x = [149 142 101 102 154 122 129 106 158 150 143]
x[0]: 149
x[8]: 158
x[9]: 150
x[10]: 143

W =
[[124 129 133 129 121 136 138 116 111 128 139 134 123 121 105 123]
 [134 117 139 128 127 139 124 130 128 132 130 130 133 128 123 133]
 [130 134 126 121 129 139 129 130 123 133 141 132 134 135 133 128]
 [124 129 125 140 130 120 123 140 145 133 118 121 125 123 128 120]
 [120 134 126 129 128 131 128 134 127 126 130 130 125 123 128 119]
 [130 126 137 128 131 134 126 131 129 124 124 137 132 136 122 130]]
Indices start at 0.
(0, 0) = 124
(1, 2) = 139
(3, 0) = 124
(1, 6) = 124
(1, 5) = 139
(2, 10) = 141
(0, 13) = 121
(3, 9) = 133
(3, 4) = 130
(5, 2) = 137
(1, 3) = 128
(1, 15) = 133
(1, 13) = 128
(3, 11) = 121
(1, 1) = 117
(5, 9) = 124
(3, 5) = 120
(3, 12) = 125
(2, 4) = 129
(4, 14) = 128
(2, 5) = 139
(0, 10) = 139
(0, 12) = 123
(3, 2) = 125
(0, 2) = 133
(0, 3) = 129
(1, 0) = 134
(4, 7) = 134
(1, 14) = 123
(1, 7) = 130

m = [124 105 117 157]
m[-4] = 124
m[3] = 157

A = [132 135 129 154]
A[0] -> 132
A[1] -> 135
A[2] -> 129

grid =
[[129 139 124 135 139]
 [125 135 128 139 149]
 [141 131 125 117 115]
 [140 139 126 130 137]
 [139 118 141 128 129]]
grid[0, 0] = 129
grid[4] = [139, 118, 141, 128, 129]
grid[:, 0] = [129, 125, 141, 140, 139]
grid[4, 4] = 129
grid[1] = [125, 135, 128, 139, 149]
grid[2, 4] = 115
grid[:, 2] = [124, 128, 125, 126, 141]
grid[2, 3] = 117
grid[4, 1] = 118
grid[1, 1] = 135
grid[1, 3] = 139

M = [100, 125, 111, 135, 120, 133, 125, 118, 106]
M[-9]: 100
M[-4]: 133
M[8]: 106
M[-8]: 125

arr = [157 116 118 139 133 147 117 143 128]
arr[0] => 157
arr[1] => 116
arr[6] => 117

X =
[[128 129 130 128 128 128 132]
 [127 129 132 126 129 132 134]
 [121 127 132 133 128 131 127]
 [128 129 132 126 129 131 134]
 [123 129 134 127 127 137 129]
 [132 134 127 122 127 125 129]
 [125 127 127 131 127 128 122]
 [147 115 126 122 139 126 156]
 [120 130 134 131 128 129 132]
 [128 123 127 131 129 131 125]]
X[0, 0]: 128
X[4, 6]: 129
X[0, 2]: 130
X[0, 6]: 132
X[:, 3]: [128, 126, 133, 126, 127, 122, 131, 122, 131, 131]
X[4]: [123, 129, 134, 127, 127, 137, 129]
X[5]: [132, 134, 127, 122, 127, 125, 129]
X[5, 4]: 127
X[2, 4]: 128
X[4, 4]: 127
X[2, 0]: 121
X[3]: [128, 129, 132, 126, 129, 131, 134]
X[7, 1]: 115
X[0, 4]: 128
X[3, 3]: 126
X[4, 5]: 137
X[:, 1]: [129, 129, 127, 129, 129, 134, 127, 115, 130, 123]
X[7, 0]: 147
X[4, 3]: 127
X[4, 1]: 129
X[6, 6]: 122
X[0, 3]: 128
X[7, 3]: 122
X[1, 0]: 127
X[6, 4]: 127
X[9, 3]: 131
X[:, 6]: [132, 134, 127, 134, 129, 129, 122, 156, 132, 125]

a = [105 126 153 112 149]
a[0] -> 105
a[4] -> 149

B = [112 119 116 106 110 117 127 112]
B[-8] -> 112
B[-6] -> 116
B[-3] -> 117

data =
[[122 125 134 131]
 [137 114 109 106]
 [119 126 128 139]
 [107 137 142 151]
 [131 131 119 132]
 [137 140 124 119]
 [128 120 128 120]
 [132 105 108 103]
 [130 124 125 124]
 [126 116 123 123]
 [118 126 133 141]
 [121 117 123 133]
 [128 126 118 127]
 [134 124 119 114]
 [120 124 128 140]
 [122 128 132 128]]
Indices start at 0.
(0, 0) => 122
(9, 3) => 123
(5, 0) => 137
(9, 1) => 116
(10, 0) => 118
(10, 1) => 126
(13, 3) => 114
(15, 0) => 122
(4, 3) => 132
(9, 0) => 126
(4, 2) => 119
(1, 0) => 137
(5, 1) => 140
(8, 0) => 130
(7, 1) => 105
(3, 2) => 142
(1, 2) => 109
(8, 2) => 125
(14, 2) => 128
(13, 1) => 124
(14, 0) => 120
(3, 1) => 137
(11, 1) => 117
(0, 3) => 131
(12, 3) => 127
(13, 0) => 134
(0, 2) => 134
